Here is a tiny trained network, its code and every weight. The questions are about switching its units off for an input and a class, where a switched-off unit gives its printed mean instead of its output.

import numpy as np


def w(rows, s, z=0):
    codes = np.array(rows[::2]) - 128.0
    scale = np.full(codes.shape[1], s)
    scale[-1] = z or s
    return codes * scale


def f(y):
    return y / 2 * (1 + np.tanh(0.7978845608 * (y + 0.044715 * y**3)))


def log_softmax(a):
    a = a - a.max(-1, keepdims=True)
    return a - np.log(np.exp(a).sum(-1, keepdims=True))


def net(x, mask):
    res = np.array(x, float).reshape(1, 4) / 4 @ E
    y = f(res @ A[0][:, :-1].T + A[0][:, -1])
    res = res + np.where(mask, y, B[0][:, -1]) @ B[0][:, :-1]
    return log_softmax(res[-1] @ U[:, :-1].T + U[:, -1])


A, B = {}, {}
E = w([
[113,128,250],'x0',
[158,59,134],'x1',
[76,92,131],'x2',
[128,128,128],'x3',
],0.024)
A[0] = w([
[197,45,132,255],'neuron 1',
[97,108,209,99],'neuron 2',
[33,131,80,107],'neuron 3',
[107,161,211,89],'neuron 4',
[56,72,59,130],'neuron 5',
[41,95,169,138],'neuron 6',
[56,97,200,75],'neuron 7',
[28,71,113,186],'neuron 8',
[156,76,187,95],'neuron 9',
[131,129,247,195],'neuron 10',
[68,79,226,17],'neuron 11',
[139,136,191,147],'neuron 12',
],0.013,0.0061)
B[0] = w([
[150,8,76,210],'neuron 1',
[148,196,116,204],'neuron 2',
[71,150,135,177],'neuron 3',
[142,139,176,207],'neuron 4',
[85,113,143,200],'neuron 5',
[106,167,109,194],'neuron 6',
[130,193,102,204],'neuron 7',
[70,96,137,195],'neuron 8',
[175,145,90,177],'neuron 9',
[189,198,170,249],'neuron 10',
[135,184,83,217],'neuron 11',
[197,141,158,187],'neuron 12',
],0.013,0.02)
U = w([
[140,183,6,255],'0',
[144,133,240,148],'1',
[19,116,125,139],'2',
[78,197,135,27],'3',
[149,88,38,112],'4',
[219,112,144,43],'5',
[49,44,120,123],'6',
],0.012,0.0086)

Each question gives the input, the list of numbers given to net, and the class t.
The units are the neurons (one row each of A and B). Each row of codes is followed by its name. A weight is (code - 128) times the scale printed after its matrix; where a second scale follows, it is the last column's (A, B and U).
mask holds one flag per neuron, in row order. A switched-off neuron (its flag False) gives its mean, the last column of its row in B, instead of its output. The means were averaged over made-up inputs and are rounded, as every weight is.
A unit's drop is (log p(t) with every unit on - log p(t) with that unit switched off) / (log p(t) with every unit on - log p(t) with every unit switched off).
The circuit of an input: a set's keep is (log p(t) with only the set's units on - log p(t) with every unit switched off) / (log p(t) with every unit on - log p(t) with every unit switched off). Starting from all 12 units, units are removed one at a time, each time the one whose removal leaves the highest keep (on an exact tie, the one counted first), for as long as the keep stays at least 0.8.
units of the circuit, in order: the units of the circuit, biggest drop first
most important unit: the unit with the biggest drop
top k neurons: the k neurons with the biggest drops, biggest first
drop when u is switched off: that unit's drop, to one decimal
input [5,7,2,-1], class 0: units of the circuit, in order	(neuron 11)
input [8,7,0,-4], class 5: top 2 neurons	(neuron 10; neuron 12)
input [5,3,-1,5], class 5: top 3 neurons	(neuron 10; neuron 12; neuron 4)
input [6,-5,2,0], class 3: top 4 neurons	(neuron 11; neuron 7; neuron 6; neuron 2)
input [0,4,8,-8], class 6: top 2 neurons	(neuron 8; neuron 1)
input [-3,0,8,-5], class 2: top 2 neurons	(neuron 1; neuron 3)
input [5,6,-1,-8], class 5: top 2 neurons	(neuron 10; neuron 12)
input [8,7,4,-6], class 0: top 2 neurons	(neuron 11; neuron 7)
input [7,-1,7,-4], class 3: top 4 neurons	(neuron 4; neuron 1; neuron 10; neuron 8)
input [2,5,1,-3], class 0: top 3 neurons	(neuron 4; neuron 11; neuron 9)
input [8,1,-4,8], class 5: top 2 neurons	(neuron 9; neuron 11)
input [1,-2,-1,6], class 1: drop when neuron 7 is switched off	0.1
input [-4,6,0,-3], class 4: drop when neuron 2 is switched off	-0.1
input [-7,5,-3,-1], class 4: drop when neuron 6 is switched off	0.0
input [7,-1,5,-1], class 3: most important unit	neuron 4
